Here is a tiny trained network, its code and every weight. The questions are about switching its units off for an input and a class, where a switched-off unit gives its printed mean instead of its output.

import numpy as np


def w(rows, s, z=0):
    codes = np.array(rows[::2]) - 128.0
    scale = np.full(codes.shape[1], s)
    scale[-1] = z or s
    return codes * scale


def norm(h):
    return h / np.sqrt((h * h).mean(-1, keepdims=True) + 1e-5)


def f(y):
    return np.maximum(y, 0)


def log_softmax(a):
    a = a - a.max(-1, keepdims=True)
    return a - np.log(np.exp(a).sum(-1, keepdims=True))


def net(x, mask):
    res = np.array(x, float).reshape(1, 3) / 4 @ E
    u = 0
    for l in range(2):
        y = f(norm(res) @ A[l][:, :-1].T + A[l][:, -1])
        res = res + np.where(mask[u : u + 10], y, B[l][:, -1]) @ B[l][:, :-1]
        u += 10
    return log_softmax(norm(res)[-1] @ U[:, :-1].T + U[:, -1])


A, B = {}, {}
E = w([
[52,147,26,18],'x0',
[175,159,2,114],'x1',
[149,169,161,85],'x2',
],0.0053)
A[0] = w([
[245,209,70,194,105],'0.n0',
[160,3,250,246,50],'0.n1',
[95,78,84,65,82],'0.n2',
[63,125,131,119,106],'0.n3',
[177,177,1,151,83],'0.n4',
[187,85,87,37,89],'0.n5',
[146,129,113,155,2],'0.n6',
[90,157,226,13,75],'0.n7',
[143,224,184,189,142],'0.n8',
[181,152,188,81,120],'0.n9',
],0.0096,0.0068)
B[0] = w([
[213,116,165,3,205],'0.n0',
[93,238,11,254,254],'0.n1',
[82,164,155,183,173],'0.n2',
[136,158,163,48,152],'0.n3',
[172,168,199,105,214],'0.n4',
[182,134,208,245,166],'0.n5',
[245,189,29,223,128],'0.n6',
[60,29,214,40,194],'0.n7',
[113,175,17,121,192],'0.n8',
[126,133,146,53,168],'0.n9',
],0.0078,0.0077)
A[1] = w([
[86,134,67,59,96],'1.n0',
[42,149,79,209,2],'1.n1',
[159,230,89,251,80],'1.n2',
[80,137,194,200,112],'1.n3',
[109,139,54,201,81],'1.n4',
[193,76,143,135,88],'1.n5',
[44,142,84,8,140],'1.n6',
[143,234,114,220,81],'1.n7',
[149,219,21,115,100],'1.n8',
[45,66,163,246,214],'1.n9',
],0.012,0.0069)
B[1] = w([
[126,88,184,247,153],'1.n0',
[204,119,95,179,181],'1.n1',
[81,180,54,227,254],'1.n2',
[147,72,204,90,165],'1.n3',
[96,193,67,201,186],'1.n4',
[188,64,125,62,141],'1.n5',
[150,2,222,241,208],'1.n6',
[128,122,36,218,236],'1.n7',
[149,227,3,127,228],'1.n8',
[245,121,209,237,204],'1.n9',
],0.0097,0.0098)
U = w([
[135,64,206,192,254],'0',
[23,197,148,33,2],'1',
[3,131,77,57,1],'2',
[232,195,151,39,189],'3',
[149,195,77,238,238],'4',
[35,145,123,57,1],'5',
[44,186,125,52,1],'6',
[123,188,76,147,118],'7',
],0.013,0.0071)

Each question gives the input, the list of numbers given to net, and the class t.
The units are the neurons (one row each of A and B). Each row of codes is followed by its name. A weight is (code - 128) times the scale printed after its matrix; where a second scale follows, it is the last column's (A, B and U).
mask holds one flag per neuron, layer by layer. A switched-off neuron (its flag False) gives its mean, the last column of its row in B, instead of its output. The means were averaged over made-up inputs and are rounded, as every weight is.
A unit's drop is (log p(t) with every unit on - log p(t) with that unit switched off) / (log p(t) with every unit on - log p(t) with every unit switched off).
The circuit of an input: a set's keep is (log p(t) with only the set's units on - log p(t) with every unit switched off) / (log p(t) with every unit on - log p(t) with every unit switched off). Starting from the 12 units with the biggest drops (on a tie, the unit counted first), units are removed one at a time, each time the one whose removal leaves the highest keep (on an exact tie, the one counted first), for as long as the keep stays at least 0.8.
circuit, biggest first: the units of the circuit, biggest drop first
most important unit: the unit with the biggest drop
k most important neurons: the k neurons with the biggest drops, biggest first
k most important neurons of layer l: the k neurons of layer l with the biggest drops, biggest first
drop of u: that unit's drop, to one decimal
input [-7,5,7], class 7: 2 most important neurons of layer 1 -> [1.n8 1.n9]
input [0,8,-4], class 3: most important neuron -> [0.n1]
input [1,2,0], class 3: circuit, biggest first -> [0.n1 1.n2 0.n4 1.n7]
input [3,-7,-7], class 0: circuit, biggest first -> [1.n8 1.n2]
input [3,-5,-7], class 0: 2 most important neurons -> [0.n1 0.n8]
input [1,4,0], class 3: 2 most important neurons -> [0.n1 0.n0]
input [-2,3,-4], class 3: 2 most important neurons of layer 0 -> [0.n0 0.n1]
input [-3,4,-5], class 3: 2 most important neurons -> [0.n0 0.n1]
input [1,2,4], class 3: 2 most important neurons -> [0.n1 1.n6]
input [-6,4,7], class 7: 3 most important neurons of layer 0 -> [0.n8 0.n7 0.n4]
input [7,-1,-7], class 0: 3 most important neurons of layer 0 -> [0.n1 0.n8 0.n3]
input [-7,4,0], class 7: drop of 1.n8 -> 0.2
input [6,-1,2], class 0: drop of 0.n1 -> 0.1
input [5,-3,-7], class 0: drop of 1.n1 -> 0.0
input [-4,6,6], class 3: most important unit -> 0.n0
